Below are the code and all the weights of a small trained network. Each question names an input and a class and asks about switching units off, where a switched-off unit gives its printed mean instead of its output.

import numpy as np


def w(rows, s, z=0):
    codes = np.array(rows[::2]) - 128.0
    scale = np.full(codes.shape[1], s)
    scale[-1] = z or s
    return codes * scale


def norm(h):
    return h / np.sqrt((h * h).mean(-1, keepdims=True) + 1e-5)


def f(y):
    return np.maximum(y, 0)


def log_softmax(a):
    a = a - a.max(-1, keepdims=True)
    return a - np.log(np.exp(a).sum(-1, keepdims=True))


def net(x, mask):
    res = np.array(x, float).reshape(1, 5) / 4 @ E
    u = 0
    for l in range(4):
        y = f(norm(res) @ A[l][:, :-1].T + A[l][:, -1])
        res = res + np.where(mask[u : u + 5], y, B[l][:, -1]) @ B[l][:, :-1]
        u += 5
    return log_softmax(norm(res)[-1] @ U[:, :-1].T + U[:, -1])


A, B = {}, {}
E = w([
[208,54,254],'x0',
[84,25,125],'x1',
[22,206,180],'x2',
[113,123,129],'x3',
[113,125,127],'x4',
],0.0041)
A[0] = w([
[73,109,159,169],'0.n0',
[162,74,111,130],'0.n1',
[146,203,83,6],'0.n2',
[171,136,128,30],'0.n3',
[122,108,2,133],'0.n4',
],0.0089,0.0019)
B[0] = w([
[253,141,94,183],'0.n0',
[2,147,186,186],'0.n1',
[131,138,155,183],'0.n2',
[166,119,163,143],'0.n3',
[153,27,88,253],'0.n4',
],0.0091,0.0045)
A[1] = w([
[50,119,123,114],'1.n0',
[246,145,255,56],'1.n1',
[197,185,249,52],'1.n2',
[159,75,78,143],'1.n3',
[65,187,136,250],'1.n4',
],0.0069,0.0015)
B[1] = w([
[28,172,252,154],'1.n0',
[150,3,99,253],'1.n1',
[60,78,18,230],'1.n2',
[72,132,128,202],'1.n3',
[95,214,68,176],'1.n4',
],0.0062,0.0047)
A[2] = w([
[122,138,18,159],'2.n0',
[174,100,254,254],'2.n1',
[132,115,195,177],'2.n2',
[246,57,67,237],'2.n3',
[185,51,153,14],'2.n4',
],0.0086,0.00055)
B[2] = w([
[200,152,201,218],'2.n0',
[119,166,204,151],'2.n1',
[137,178,244,140],'2.n2',
[123,90,126,254],'2.n3',
[144,161,145,206],'2.n4',
],0.011,0.0067)
A[3] = w([
[180,125,132,140],'3.n0',
[136,114,184,211],'3.n1',
[34,168,188,2],'3.n2',
[194,102,139,77],'3.n3',
[252,86,132,65],'3.n4',
],0.011,0.0022)
B[3] = w([
[95,42,62,170],'3.n0',
[87,134,89,196],'3.n1',
[96,94,122,165],'3.n2',
[66,144,82,198],'3.n3',
[128,255,67,254],'3.n4',
],0.0065,0.0069)
U = w([
[87,139,54,221],'0',
[96,2,93,6],'1',
[86,205,236,102],'2',
],0.0089,0.0017)

Each question gives the input, the list of numbers given to net, and the class t.
The units are the neurons (one row each of A and B). Each row of codes is followed by its name. A weight is (code - 128) times the scale printed after its matrix; where a second scale follows, it is the last column's (A, B and U).
mask holds one flag per neuron, layer by layer. A switched-off neuron (its flag False) gives its mean, the last column of its row in B, instead of its output. The means were averaged over made-up inputs and are rounded, as every weight is.
A unit's drop is (log p(t) with every unit on - log p(t) with that unit switched off) / (log p(t) with every unit on - log p(t) with every unit switched off).
The circuit of an input: a set's keep is (log p(t) with only the set's units on - log p(t) with every unit switched off) / (log p(t) with every unit on - log p(t) with every unit switched off). Starting from the 12 units with the biggest drops (on a tie, the unit counted first), units are removed one at a time, each time the one whose removal leaves the highest keep (on an exact tie, the one counted first), for as long as the keep stays at least 0.8.
circuit, biggest first: the units of the circuit, biggest drop first
most important unit: the unit with the biggest drop
top k neurons: the k neurons with the biggest drops, biggest first
top k neurons in layer l: the k neurons of layer l with the biggest drops, biggest first
drop when u is switched off: that unit's drop, to one decimal
input [-7,-4,1,-6,-7], class 2: circuit, biggest first => (2.n0)
input [-5,-4,1,-1,1], class 2: top 2 neurons in layer 1 => (1.n1; 1.n2)
input [6,1,-7,-2,-2], class 2: circuit, biggest first => (0.n1; 2.n1)
input [6,-2,8,2,7], class 0: top 4 neurons => (1.n2; 0.n0; 0.n4; 3.n4)
input [8,-8,6,7,1], class 0: circuit, biggest first => (1.n2; 0.n1; 1.n0)
input [3,4,-7,-5,1], class 2: top 2 neurons => (0.n1; 1.n2)
input [6,-8,6,5,-7], class 0: top 3 neurons => (1.n2; 0.n4; 1.n1)
input [3,-1,6,3,3], class 0: top 2 neurons => (3.n4; 0.n4)
input [5,-8,1,4,3], class 0: top 4 neurons => (1.n2; 3.n4; 0.n4; 2.n4)
input [7,0,5,-8,2], class 0: top 2 neurons in layer 1 => (1.n2; 1.n0)
input [3,-7,2,-2,3], class 0: top 2 neurons => (0.n4; 3.n4)
input [5,-4,8,7,6], class 0: top 2 neurons in layer 1 => (1.n2; 1.n1)
input [6,-5,3,-8,-8], class 0: top 4 neurons => (1.n2; 3.n4; 0.n4; 2.n4)
input [-2,-4,2,1,-1], class 2: most important unit => 0.n0
input [5,0,7,-5,-7], class 0: top 3 neurons => (1.n2; 3.n4; 0.n4)
input [1,3,0,-5,-8], class 2: top 2 neurons in layer 1 => (1.n2; 1.n0)
input [2,7,-4,-7,-7], class 2: top 2 neurons in layer 0 => (0.n1; 0.n4)
input [-8,-3,4,6,8], class 2: top 2 neurons in layer 2 => (2.n0; 2.n3)
input [8,-6,6,-5,7], class 0: drop when 0.n1 is switched off => 0.3
input [4,-3,4,-6,-2], class 0: drop when 0.n4 is switched off => 0.2
input [4,8,-2,8,-5], class 2: drop when 3.n3 is switched off => 0.0
